In the rows, 128 means zero.
Each row is followed by its class.
[ 99 169 102 153 180 129 170 144 131 144 164 133 113 116 173 127  98 149
 139 103 121 106 112 165 131 103 126 133  98 124 149 135  88 121 154  91
 102 106 143 109  98 183 163 128]  J_486
[105 145 107 108 130 120 163 113 118  82 126 143 117 139 152 156 144 122
 116 163 111  94 102 131 129 106 133 146 174 149 120 137 109  94 129 129
 113 124 163 129 105 125 131 150]  J_643
[123 166 120 139 132 132 188 126 134 126 132 115 105 119  93 125 126 130
 127 159 107 115  86  82  83 173 109 131 193 130 158 132 186 105 148 125
 146 119  95  85 109 104 126 140]  J_560
[ 71 182 196 142 121 128 190 140 107 107 170 154 158 164 122 106 122 162
  96 139 176 116 122 103 136 161 101 151  88 105 145 109 105 131 143 137
 135 145  94 105 103 135 151 189]  J_374
[164 146 128 138 132 127 152 189 115 156 153 115 142 117 120 101  82 134
 105  98 126 124 103 119 138 134 133 103 128 130 174 140 125 137 148 122
  93 108 124 126 115 115 106 127]  J_560
[101 152 125 122 130 125 146 139  88 155 143 112 105 119 123 114 115 127
 118  96 135 131 125  50 125 128 110 133 131 123 127 125 132 130 131 158
 149 138 141 114 107 123 137 132]  J_560
[ 94 126 167 106  89 128 120 137  92  76 123 130  93 110 201 133 106  94
  92 188 128 116 126  84 146 136 135 123 166 125 149 107 109 135 139 104
 172 106 124  60 139  88 171 122]  J_697
[ 98 190 108  88  61  91 160 126 103 141 105 156 124 141 178 145 106 151
 112 134 121 102 113  95 130 150 168 164 118 134 176 122 133  92 157 116
 129 132 152  63  93 130 143 139]  J_348
[108  99  83 130 105  92 141 144 140 136 130 109 116  99 129 149 134 163
 107 122 124  89 100 136 167 138 128  99 158 138 130 119  92  96 156  89
 146  88 155  73 131  93 133 165]  J_348
[121 106 137 111 160 151 139 111 131 124 124 156 116 146 142 123  84 129
 169 152 143  97 117 150  77 117 167 143 134 146 148 131 131 140 151 106
 130  94 159 112  99 128 164 131]  J_486
[122 110 128 161 102 119 138 127 125 145 117 116 135  98 137 149 138 119
 144 132 135 102  98 141 149 124 110 149 153 111  89 115  88 113 103 122
 167 156 103 154 119 110 171 133]  J_142
[138 175 124 109  93 109 138 133 147 151 113 105 135 126 123 135 153 133
  85 117 103 136 125 133 134 159 132 113 136 164 102 154 112 107  99 134
 135 161 156 124 125  90  68 102]  J_643
[114  87 105 116 158 105 126 121 141 165 166 109 102 122 168 147  99 155
 118 107 111  75 118 137 178 163 122 120 114 132  82 135  49 109  95 126
  71 142 153 105 123  83 109  96]  J_486
[188  69  77 131 141 134 152 116 112 132 151  95 122 153  86 125 145 144
 148 138 173 134 135 130  66  77 123 122 118 143 121 148 141 127  85 144
  93 164 160 159  94  77  94 147]  J_142
[115 153 164 128 144 125 144 131 104 127 131 131 145 134 170 103 108 117
  93 107  94 125 123 108 129 140 159 141 139 129 118 142  72 126 135 145
 148 127 123  97 125 147 143 108]  J_643
[120 170 173 136 104 138 146 141 122 129 142 120 145 113 160  93  72 134
 125 135 127 117 121  92 152 146 144 131 130 115 164 126 111 153 130 124
 116 136  94  84 116 125 142 140]  J_380
[113 137 126 147 124 129 154 109 113 164 174  93  93 107  74 134 156 123
 145  73 125 117 110 169 150 144 125 143 114 110 141  99 110 110 183 106
 125 133 124 128  84 113 106 185]  J_870
[125  81 113 120 117 121 145 127 141 138 160 102 119 125 146 112  78 157
 126 143 128 125 139  69 163 112 138 118 117 122 126 136 113 128 126 126
  65 148 151 104 126 133 120 158]  J_560
[ 95 207 125 122 145 137 142 127 123 145 134 180  86 104 147 100 101 122
 134  81 112 141 121  91 163 136 116 168 115 127 133 130 147 148 155 158
 119 110 142 161 118 141 139  99]  J_560
[131  69  95 131 120 151 130 133 100 107 135 161 156 107 135  95  92 125
 161 191  99 103  48 123  89  56  88 118 167 136 109 157 108 141 132 114
 153  80 160 128 119 166 196 131]  J_870
[104 111 176 112  82 126 131 131  89  93 135 130 118 145 132 118 108 138
 126 138 119 153 141 140 116 156 127 129 135 144 136 126 165 131 154 128
 107 105 131 100 115 143 127 167]  J_855
[119 159 173 140 121 132 120 111 111  99 105 143 133 107 113 121 149  98
  95  98 124 110 135 166 131 126 167 112 155 153 129 123 135 137 128 154
  96 138 121 124 122 135 140 143]  J_10
[ 64 160 133 133 131 116 139 135 120 138 135 183 171 120 166  86 126 126
 171 140 140  98  85 135 162 140 133 139  83 143  89 152  77 179 101 131
 140 135 167 163 100 154 207 105]  J_647
[138 131 136 131 143 105 169 131 117 128 166 160 153 156 130 144 135 122
 138 155 107 111  95 123 141 142 119 167  75 142 119 122 106 137 133 147
  68 138 111  94 138 134 132 126]  J_348
[153  89  85 112 163 110 160 127 102 135 133 122  98 144 153 131 130 163
 137 129 111 100 112 116 113 128  86 119 132 124 119 129 124 132 122 111
  79 108 137 122 118 123 133 119]  J_486
[197  84 110  92 161 130  97 178 130 139 134  70 140  69 150 127 155 124
  99  88  91  99 143  91 170 165  80  47 135  96  82 134 121 127 114 140
  90 169 151 195 133 153  66  79]  J_10
[105 177 139 119  88 104 129 154  85  98 128 130 159 148 143 133 146 129
 122 140 142  97 137 125 199 152 167 143 127 145 161 133 101 137 110 149
 131 143  96  86 149  78 136 142]  J_643
[104 146 150  96 107 117 186 108  74 109 134 135 132 156  81 126 136 139
 133 108 127 125  97 137  66 124 157 164 131 125 106 127 184  98 174 159
 156 104 116 111  95 166 133 179]  J_374
[141 197 116 149 111 139 121 166  82 154  91 147 151 120 121 112 159  87
 131  76 144 134 135 127 122 108 120 123  74 151 142 139 109 137 137 154
 153 124 150 130 126 147 109  71]  J_486
[148 109 138 132 121 119 121 127 122 122 149 145 146 156 157 113 110 146
 115 188 151 133  94 147 148 152 153 130  99 122 137 143  92 141 132 116
  82 114 123 126 127 117 154 153]  J_870
[ 92 101  54 122 169 126 126 134 138 131 155 146 123 134 117 115  92 132
 125 139 139  83  81 133 119  97  92 122 154 112  93 133  77  82  85 100
  64  74 155 169 134 124 151 133]  J_697
[126 167 105 130 119 113 167 100 151 139 165 121 132 109 120 108 104 162
 124  63 129 127 109 156 142 131 190 152 132 124 126 133 104  99 168 126
 116 104  94  85 112 120 130 154]  J_348
[ 96 173 116 138 146 126 122  91 115  96  98 156 113 136  93 153 118 103
 174 140 143 108  94 161 117  95 173 180 156 127 150 124 139  97 160 142
 175 112 124 119 135  93 153 146]  J_380
[137 103 141 161  97 158 124 201  85  98 119 116 188 156 154 117 137 101
 157 126  95  86 125  78 138 110  54  94 123 157  97 132  88 145  99 141
 111 169 151 185 141 162 105 121]  J_855
[118  46  72 108 159 119 106 121  81  85 119 117 118 169 118 155 201 100
 142 119 104  67 135 136 152 121  89  69 165 143  70 107  90  95  91 131
  89  89 169 161 180 122 124 117]  J_10
[105 169 143 128 113 136 136 137 153 125 122 123 124 121 128 124 128  95
  71 108 131 118 115 113 105 150 139 133 142 131  93 114 104  87 150 125
 127  87 123 100 138 142 100 137]  J_697
[145 145 105 144 105 130  95 155  95 131 115 139 152 144 181 122 114 125
 162 111 143  91 142 134 155 123 117 137 132  86 139 119 102 113 113 123
 104 189 150 159 138 113 123 132]  J_142
[ 80 121 108 135 101 161 109 120 111 100 109 142 152 155 125 133 106  97
 200 109 100  80 178 129 132  99 130 137 133 175 161 136  99 109 116 138
 143 158 198 108 139 164 104 118]  J_855
[143  95 201 142 128 142 129 120 116 126 161 136 158 182 120 131 120 119
 141 109 121 150 138 152 143 151 143 109 106 137 122 106  97 147 149  97
 126 145 117 104 158 117 138 115]  J_643
[ 82 142 136 135  76 118 123 120 130 131  94 120 170  92 116 147 130 123
 138 150 193 101 143 164 158 115 163 159 127 140 125 131  88 132 142 125
 109 130 206 100 106 100 139 179]  J_374
[116 198 141 101 135 166 189 139 126 139 182 154 104 133 131 116  84 130
 116 110 142 129 113  82 152 120  97 163 133 117 177  96 128 123 171 124
  85 106  98 107 111 131 116 144]  J_560
[128 160 120 135  78 117 131 124 113 101 143 180 120 139 193 129  96 150
 121 111 128 104 141 136 197 138 182 162 112 144 152 130 103 132 145 162
  93 118  95  71 131 136 107 143]  J_348
[ 60 113 126 166 125 150 110 135 142 106 147 128 116 101 135 158 173 116
 141 113 127 106 137 168 166  97 171  77 149 163 103 125 111 107 122 113
 171 153 129 111 129 165 124 123]  J_647
[106 137 151 148  92 144 104 124 134 131 127 127 108 128  94 127  96 136
 142  94 125 130 140 142 116 140 160 121 139 137 137 122 176 109 154 132
 156 106 110  85 129 127  86 146]  J_380
[179  88 124 128 117 115 150 155  79 124 171 109 148 148 173  94  59 132
 146 148 116 117  76 126  89  89 112 114 126 112 100 136 116 167 108  88
  59 133 132 134 113 119 171 142]  J_697
[143 110 140 127 129 119 138 110 124  95 136 136 124 148 116 145 143 117
 107 127 144 140 108 172  88 141 172 129 149 153  96 135 143 104 127 146
 170  46  98 109 146 123 164 127]  J_142
[143 124 130 130  94 150 122 157 130 170 165 112 117 103 157 105 135 147
  99 150 128 117 102  54 169 196  57  97 127  76 100 105 102 122 145 109
 136 143 103 116 114 104  92 129]  J_870
[ 80  95 106 122  59  97 134 125 102 138 128 127 110 175  84 134 137 135
 106 137 127 101 108 105 171 146 150  91  82 120 106 123 121  55 118 122
 155  77 131 161 135  95 119 145]  J_374
[118 106  98 151  87 113 147 149  93 107 122 107 116 122 156 125 159 118
 139 139 103  80 118  90 159 124 114 115 141 112 124 120 132 110 114 117
  90 129 124 157 123 105 151 150]  J_142
[159 116 156  90 166 112 121 143  72 123 115 102 107 201 174 142 114 109
 110 108  91 126 136 142 134 150 161 128 103 125 176 132  73  94 132 129
 132 145 112 152 159 101 100  71]  J_486
[143 115 134 175 116 148 126 103 139 117 117 121 118 138 153 123 109 149
 149 123 146 142 176 193 108 144 151 103 137 152 153 144 134 156 126  96
 113 121 137 115 106 176 126 141]  J_10
[105 159 133 114 150 117 166 149 104 126 159 161 153 112 165 109 160 116
 148 127 114  86 130 107 144 149 129 155  90 106 134 110 130 155 115 135
  85 148 104 139  85 137 142 105]  J_647
[184  21 156 137 156  90 156 126  85 136 143  74 117 137 123 146 138 133
 111 123 102 107  86 102 153 125  69  98 141 129  79 105  53 161 118 123
 107 172 145 118 133  48 114 133]  J_380
[107  91 114 145 132 129  86  93 145 131 108 118 108 113 116 125 133 122
 136 140 124 100 153 117 162 152 111  87 136 108 111 124 121 117 120 117
  97 134 164 133 145 134 134 145]  J_10
[120 102 167 136 124 120 125 168  65 112 137 108 128 175 187 162  96 144
 157 139 148  92 107 122 150 100  92  98 101 149 157 121  85 168 147  87
 145 180 182 109 130 103 184 149]  J_486
[105 119 130 124 162 106 159 100 136 128 138 117 154 157 102 113 128 120
 140 122  90 137 112 167  99 119 229 147 120 149 103 149 105 104 144 116
 153  72 113  88 151 141 177 123]  J_643
[106 121 109 137 121 110 118 111 146 132 135 107 115 103 138 132 114 149
 145  94 107  65 150 136 188 141  96 124 126 122 101 122 117 142 102 129
  66 125 136 156 124 138 136 171]  J_10
[ 89  74 197 159 105 140 134 129 124 116 126 159  87 151  98 101 129 140
 123 137  76 145 138 155  72 122 111 104 108 181 106 119 179 163 140 107
 198 100 110 109 126 100 131 120]  J_10
[150  82 145 144 175 108 125 136  80  97 150  89 122 130 140 149 133 110
 100  94 103 119 149 129 139 137 114 110 106 135 143 138 109 138 123 142
  90  84 112 134 134 112 140  87]  J_10
[ 74 113 134 107 158 131 136  89 165 127 154 164  93 171  94 123  81 136
 138 138 119 141 107 152  57 117 180 163 102 138  85 138 165  86 122 127
 127 114 126 158 116 186 141 146]  J_697
[118 107 108 122 140  98 171  98 120 134 142 159 136 143  94 106 150 135
 137 147 121 127 112 121 117 128 131 173  96 121 115 117 112 118 133 143
  67 110 119 111 121 126 137 155]  J_348
[200  98 104 141 136 131 149 126 126 141 136 156 116 135 161 149 110 150
 107 145 142 166 115 196 120 114 127  86 114 139 153 137 108 118 138  81
  87 105 132  87 122 166 112  72]  J_486
[157 121 108 140 153  98 153 151 140 116 139 115 172 113 196 127 112 171
 148 131 116 107 101 179 108 120 139  88 142 124 111 141 103 133 114  51
 110 141 138 122 124 104 193  90]  J_486
[130 126 122 123 177 149 137 150  96  83 157 180 112 171 160  98 113 101
 153 132 104 105 108 106 142  99 170 123 139 129 127 116 131 133 143 141
 103 100 113 171 157 115 149 114]  J_560
[ 91  80  91 111 163 132 134 104 108 116 133 138 111 121  85 139 165 114
 126 117 121  89 140 109 119 126 147 108 141 113 111 127 119  59 115 152
 144 149 175 156 104 115  93  96]  J_374
[ 64 226 119 113  82 119 130 124 112 102 120 123 129 117 156 135 157 115
 155 114 134 121 127 118 206 148 137 186 132 107 138 112 109 101 162 134
 101 121 104 139 152 115 148 164]  J_348
[104 196 138 122  80 128 129 122 107 137 121 132  97  87 167 123 150 119
  93 136 144 145 110 100 152 149 125 119 138 108 117 130 133 118 139 140
 169 159 122 113  85 131 109 121]  J_647
[151 105 159 130 174 147 112 102  99  98 170 100  72 136 145 120  97 129
 153 107 129 148 137 151 133 148 116 114 132 109 127 136 140 151 165 146
 129 100 111 114 142 152 129 151]  J_486
[156  73 147 121 121 121 126 167  93 111 130 158 140 172 137 150 144 143
 135 122 134 111  92 114 184 139 129  81 106 142 103 108 108 139 120 126
 145 160 112 177 149 115 122  94]  J_380
[136 158 116 144 141 135 142 127 125 140 166 127 162 135 115 114 117 117
 138 117 114 129  56 150 142 107 151 100 139 125  66 146  77 105 138 117
 174 127 118 119 152 127 163 109]  J_643
[142 117 125 128 157 101 132 149 130 140 148 120 140 104 124 132 105 151
 137 136 130 111 108 156 139 133 152  99 119 123 144 135 122 135 121 112
 126 177 158 104 107 108 122 126]  J_380
[145  96 153 163 156 133 151 122 136 138 178  94 106 115 134 127 130 130
 121 158  88 110 101 143 129 141  89  74 139 122  92 112 115 147 116  84
  93 162 107 107 125  87 138 129]  J_10
[178 140 132 127  66 147 129  85  97  93 112 147 128 125 137 102 112 154
 122 132 139 146 134 108 144  99 106 109 170 115 111 138 153 146 120 166
 155 155 101  99 154 145 110 144]  J_374
[197 106 169 148 120 151 119 139 136 129 169 133 129 130  98 125  98 125
 118 110 103 145 100 136 131 122 142  84 120 129  99 132 157 139 153 139
 187 122  72 125 142 131  98 118]  J_643
[ 93 128 101 141 154 131 124 125 115 119 136 140 101 108 140 104 179 111
 148 167 124 134 141 132 180 118 114 117 114 109 134 122 119 149 115 118
  95 107 116 142 144 137 137 126]  J_647
[160 135 147 159 163 146 163 133 144 118 174 125 116 127 117 120 135 116
 128 130 120 162 147 187 125 152 154 100 152 148 160 123 138 141 130 115
  95 142 103  97 137 135  88 121]  J_560
[164 117 109 139 192 157 159  99 167 146 165 146 153 149 162 133 121 138
 151 195 143 123 103 120  91 118 146 138 110 113 139 127 106 136 114  75
  18 152 139 158  95 157 171 123]  J_870
[171 174 154 112 115 131 161 161  85 122 126 148 164 139 177  83  90  94
 113 112 124 134  96  93 139  95 197 140 115 118 139 129  89 138 170 153
 139 155 117 128 125 140 139 111]  J_560
[156 131 149  83 150 136 148 132 106 114 160 146 123 135 161 101 113 143
 143 120 117 114 103 177 145 139 145 144 156  95 139 113 116 137 168 123
 119 158  93 124 116 112  89 139]  J_647
[136 128 100 161 176 126 154 131 157 146 138 132 139 119 119 143 127 133
 100 132 139 118  83 160 123 106 153 111 119 157 102 145  73 108 128 115
 124  57 100  74 153 137 160  94]  J_486
[105 142 120 123 139 137 143 106  93 111 129 129 117 143 106 125 107 183
 173 112 152 129 140 144 135 129  93 158 152 111 155 144 172 151 137 144
 114 112 119 145 133 188 149 189]  J_374
[123  84 159 130 126 136 134 105  62 119 125 131 109 198 174 105 131 149
 143 108 124 152 150 101 120 119 160 108 142 148 109 118  85 169 133 107
 193 151 139  98 140 105 169 119]  J_643
[136 155  97  97 100  97 146 127  86 114  81 130  91 110 140 126 145 135
 103 146 106 117 137 113 112 150 127 149 173 123 156 120 171 112 141 140
 130  91 125  97 101 108 112 154]  J_855
[ 96 165 146 118 124 141 123 127 132 120 150 120  99  89 163 117 144 138
  88 152 141 134 114 144 144 158 109 135 166 134 115 135 103 140 140 137
 108 117 147 109 107 137 119 179]  J_870
[ 98 140 152 123 128 134 100 139 121  95 105 164  84 140 106 117 124  85
  62 115  92  81 124   4  96 123 137 133 112 147 115 129 186 105 107 197
 114 115 106 166 131  87  98 106]  J_697
[142 130 116 116 107 117 204 131  96 112 146 117 146 187 120 105 158 138
 164 126 127 119 121 174 123 149 157 153 117 142 152 130 107 117 115 124
 141 138  84 132 129 125 130 146]  J_142
[124 110 160 139  93 110 122  99 130 130 116 129 116 101 125 112 142 124
  72 168 126 140 101 119 125 156 145  67 166  96 125 119 132  93 132 104
 159 158 107  76 112 108 126 133]  J_647
[118 145 118 117 158 119 144 150 125 141 138  90 103 113 148 145 133 151
 127 130 129  87 139 109 136 146  91 112 130 127 159 124 126 136 102 111
 102 147 136 128 107 117 132 142]  J_486
[124 113 107 142 132 122 132 133 165 180 115 141 151 117 125 109 137 133
 100 170 142 154 111 137 122 145 146 131 101 123 109 138  88 115 114  95
 114  54  97  99 138 103 126  71]  J_647
[129 166 129 113 112 107 146 110 130 133 131 130 116 123 171 108  60 163
 122  78 136 112 106  79 168 133 143 147 141 123 111 135 115 151 168 149
 147 115 145 103 131 135 168 169]  J_560
[121 109 140 100  96 122 123 147  94 148  77 124  98 155 164 141 148 124
 116 181 134 133 133 124 123 154 137 110 125 138 150 120 124 118 112  94
 111 131 145 146 118 118 127 112]  J_486
